Here is a tiny trained network, its code and every weight. The questions are about switching its units off for an input and a class, where a switched-off unit gives its printed mean instead of its output.

import numpy as np


def w(rows, s, z=0):
    codes = np.array(rows[::2]) - 128.0
    scale = np.full(codes.shape[1], s)
    scale[-1] = z or s
    return codes * scale


def f(y):
    return y / 2 * (1 + np.tanh(0.7978845608 * (y + 0.044715 * y**3)))


def log_softmax(a):
    a = a - a.max(-1, keepdims=True)
    return a - np.log(np.exp(a).sum(-1, keepdims=True))


def net(x, mask):
    res = np.array(x, float).reshape(1, 2) / 4 @ E
    y = f(res @ A[0][:, :-1].T + A[0][:, -1])
    res = res + np.where(mask, y, B[0][:, -1]) @ B[0][:, :-1]
    return log_softmax(res[-1] @ U[:, :-1].T + U[:, -1])


A, B = {}, {}
E = w([
[185,177,141,4],'x0',
[140,216,65,210],'x1',
],0.013)
A[0] = w([
[201,161,181,62,95],'n1',
[77,132,148,119,248],'n2',
[41,102,143,164,135],'n3',
[100,60,137,163,101],'n4',
[113,132,180,137,253],'n5',
[73,190,70,161,98],'n6',
[72,82,203,93,101],'n7',
[84,2,234,98,95],'n8',
[35,77,117,152,104],'n9',
[88,76,149,171,92],'n10',
],0.013,0.012)
B[0] = w([
[47,91,27,18,207],'n1',
[237,43,110,188,233],'n2',
[103,76,68,83,204],'n3',
[58,147,119,28,180],'n4',
[171,72,181,140,238],'n5',
[95,238,155,90,191],'n6',
[111,209,155,138,194],'n7',
[135,245,190,185,253],'n8',
[84,114,51,46,194],'n9',
[74,140,52,50,180],'n10',
],0.011,0.013)
U = w([
[103,70,103,41,23],'0',
[126,208,165,131,111],'1',
[183,6,158,146,254],'2',
],0.019,0.005)

Each question gives the input, the list of numbers given to net, and the class t.
The units are the neurons (one row each of A and B). Each row of codes is followed by its name. A weight is (code - 128) times the scale printed after its matrix; where a second scale follows, it is the last column's (A, B and U).
mask holds one flag per neuron, in row order. A switched-off neuron (its flag False) gives its mean, the last column of its row in B, instead of its output. The means were averaged over made-up inputs and are rounded, as every weight is.
A unit's drop is (log p(t) with every unit on - log p(t) with that unit switched off) / (log p(t) with every unit on - log p(t) with every unit switched off).
The circuit of an input: a set's keep is (log p(t) with only the set's units on - log p(t) with every unit switched off) / (log p(t) with every unit on - log p(t) with every unit switched off). Starting from all 10 units, units are removed one at a time, each time the one whose removal leaves the highest keep (on an exact tie, the one counted first), for as long as the keep stays at least 0.8.
units of the circuit, in order: the units of the circuit, biggest drop first
top k neurons: the k neurons with the biggest drops, biggest first
drop when u is switched off: that unit's drop, to one decimal
input [6,6], class 0: top 2 neurons -> n8, n1
input [-3,-3], class 2: units of the circuit, in order -> n1
input [-7,6], class 0: top 2 neurons -> n8, n3
input [-3,-4], class 1: top 3 neurons -> n8, n1, n7
input [5,-6], class 1: top 4 neurons -> n8, n7, n3, n9
input [-8,7], class 0: top 2 neurons -> n8, n3
input [7,6], class 0: top 2 neurons -> n8, n1
input [0,-4], class 1: top 2 neurons -> n8, n7
input [2,-4], class 1: top 3 neurons -> n8, n7, n3
input [7,5], class 0: top 2 neurons -> n1, n8
input [3,-1], class 2: drop when n2 is switched off -> 0.0
input [2,-6], class 1: drop when n8 is switched off -> 0.4
input [8,5], class 0: drop when n1 is switched off -> 0.2
